Below are the code and all the weights of a small trained network. Each question names an input and a class and asks about switching units off, where a switched-off unit gives its printed mean instead of its output.

import numpy as np


def w(rows, s, z=0):
    codes = np.array(rows[::2]) - 128.0
    scale = np.full(codes.shape[1], s)
    scale[-1] = z or s
    return codes * scale


def norm(h):
    return h / np.sqrt((h * h).mean(-1, keepdims=True) + 1e-5)


def f(y):
    return np.maximum(y, 0)


def log_softmax(a):
    a = a - a.max(-1, keepdims=True)
    return a - np.log(np.exp(a).sum(-1, keepdims=True))


def net(x, mask):
    res = np.array(x, float).reshape(1, 4) / 4 @ E
    u = 0
    for l in range(4):
        y = f(norm(res) @ A[l][:, :-1].T + A[l][:, -1])
        res = res + np.where(mask[u : u + 4], y, B[l][:, -1]) @ B[l][:, :-1]
        u += 4
    return log_softmax(norm(res)[-1] @ U[:, :-1].T + U[:, -1])


A, B = {}, {}
E = w([
[120,117,180,213,225,68,218,58],'x0',
[5,86,150,180,20,5,47,122],'x1',
[58,40,199,41,192,227,85,156],'x2',
[223,190,201,39,73,93,92,51],'x3',
],0.0022)
A[0] = w([
[204,167,59,146,162,181,159,144,4],'0.n1',
[110,107,3,181,130,135,169,173,17],'0.n2',
[156,159,10,111,87,139,86,193,21],'0.n3',
[164,187,1,174,107,116,152,124,10],'0.n4',
],0.009,0.0032)
B[0] = w([
[124,154,2,51,150,138,172,117,246],'0.n1',
[80,231,124,165,195,136,37,138,255],'0.n2',
[101,98,187,143,43,195,151,40,248],'0.n3',
[181,66,223,142,120,45,168,236,248],'0.n4',
],0.0073,0.0044)
A[1] = w([
[254,208,138,97,55,57,113,65,34],'1.n1',
[212,76,2,203,124,133,82,141,3],'1.n2',
[147,155,108,225,227,34,201,77,3],'1.n3',
[75,129,57,201,33,7,84,104,20],'1.n4',
],0.008,0.0013)
B[1] = w([
[84,220,147,186,214,149,54,158,234],'1.n1',
[115,72,154,96,164,120,160,83,137],'1.n2',
[120,109,187,137,1,238,134,51,237],'1.n3',
[148,180,13,60,142,99,252,130,254],'1.n4',
],0.0052,0.0057)
A[2] = w([
[91,166,114,187,185,130,53,125,9],'2.n1',
[160,89,105,155,121,91,59,137,62],'2.n2',
[59,113,72,124,86,38,104,114,112],'2.n3',
[139,9,154,111,175,162,85,185,12],'2.n4',
],0.012,0.0013)
B[2] = w([
[11,175,139,141,167,88,73,135,254],'2.n1',
[119,140,180,82,117,87,167,110,129],'2.n2',
[224,158,93,104,178,234,183,146,234],'2.n3',
[151,20,209,113,104,59,165,255,180],'2.n4',
],0.0061,0.0046)
A[3] = w([
[162,100,13,95,178,111,167,104,1],'3.n1',
[213,178,122,208,74,20,132,144,13],'3.n2',
[186,162,157,81,142,74,32,76,105],'3.n3',
[126,108,140,118,3,215,73,90,62],'3.n4',
],0.011,0.00086)
B[3] = w([
[175,160,83,62,129,82,153,121,253],'3.n1',
[117,2,154,62,154,143,109,178,208],'3.n2',
[45,130,69,197,151,162,144,201,163],'3.n3',
[115,106,168,192,146,102,190,11,228],'3.n4',
],0.008,0.0059)
U = w([
[196,178,26,48,159,164,192,136,170],'0',
[136,34,193,104,131,112,127,228,161],'1',
[35,212,123,186,182,154,52,156,167],'2',
[121,101,173,179,94,152,172,5,151],'3',
[132,138,124,119,113,85,92,113,138],'4',
[206,123,82,163,52,101,9,111,14],'5',
[186,119,76,147,86,89,2,105,3],'6',
],0.0083,0.0043)

Each question gives the input, the list of numbers given to net, and the class t.
The units are the neurons (one row each of A and B). Each row of codes is followed by its name. A weight is (code - 128) times the scale printed after its matrix; where a second scale follows, it is the last column's (A, B and U).
mask holds one flag per neuron, layer by layer. A switched-off neuron (its flag False) gives its mean, the last column of its row in B, instead of its output. The means were averaged over made-up inputs and are rounded, as every weight is.
A unit's drop is (log p(t) with every unit on - log p(t) with that unit switched off) / (log p(t) with every unit on - log p(t) with every unit switched off).
The circuit of an input: a set's keep is (log p(t) with only the set's units on - log p(t) with every unit switched off) / (log p(t) with every unit on - log p(t) with every unit switched off). Starting from the 12 units with the biggest drops (on a tie, the unit counted first), units are removed one at a time, each time the one whose removal leaves the highest keep (on an exact tie, the one counted first), for as long as the keep stays at least 0.8.
circuit, biggest first: the units of the circuit, biggest drop first
most important unit: the unit with the biggest drop
k most important neurons: the k neurons with the biggest drops, biggest first
k most important neurons of layer l: the k neurons of layer l with the biggest drops, biggest first
drop when u is switched off: that unit's drop, to one decimal
input [7,-7,-3,8], class 2: circuit, biggest first : [1.n1]
input [2,-2,7,3], class 1: circuit, biggest first : [1.n4; 2.n4]
input [-6,-5,0,8], class 2: 3 most important neurons : [1.n1; 1.n3; 1.n4]
input [4,-4,8,2], class 1: circuit, biggest first : [1.n4; 2.n4]
input [6,-4,0,0], class 3: 2 most important neurons : [1.n3; 1.n4]
input [-7,7,5,7], class 0: circuit, biggest first : [1.n3; 2.n3]
input [7,-4,-8,-6], class 1: 2 most important neurons : [0.n4; 0.n3]
input [0,-2,4,-1], class 1: 2 most important neurons : [1.n4; 0.n2]
input [0,-4,6,-7], class 2: circuit, biggest first : [2.n1; 1.n4]
input [4,0,-5,5], class 1: 3 most important neurons of layer 0 : [0.n4; 0.n2; 0.n1]
input [-6,-2,8,-4], class 1: 2 most important neurons : [2.n4; 1.n3]
input [-6,5,0,4], class 3: 3 most important neurons of layer 0 : [0.n3; 0.n1; 0.n2]
input [5,-3,-2,4], class 3: 4 most important neurons : [1.n3; 0.n3; 0.n2; 3.n4]
input [-5,-3,2,-8], class 2: circuit, biggest first : [0.n2]
input [6,-4,-5,4], class 3: 2 most important neurons : [1.n3; 1.n4]
input [-8,2,6,-7], class 3: circuit, biggest first : [0.n3; 3.n4]
input [0,-6,-2,-7], class 2: 3 most important neurons : [0.n2; 1.n4; 2.n1]
input [-5,-5,-3,-6], class 2: 2 most important neurons : [0.n2; 1.n4]
input [7,-5,2,-1], class 3: 4 most important neurons : [1.n3; 1.n4; 3.n4; 2.n3]
input [-5,-3,-1,-3], class 3: most important unit : 0.n3
input [-5,7,-2,3], class 0: 2 most important neurons : [1.n4; 1.n3]
input [8,-6,-8,-5], class 1: 4 most important neurons : [0.n4; 0.n3; 1.n4; 3.n2]
input [0,1,6,0], class 1: 3 most important neurons : [0.n2; 2.n4; 1.n1]
input [4,-2,-8,-7], class 1: 2 most important neurons of layer 1 : [1.n1; 1.n3]
input [4,2,3,2], class 3: 2 most important neurons of layer 0 : [0.n4; 0.n2]
input [6,-1,-1,-8], class 2: drop when 2.n1 is switched off : 0.1
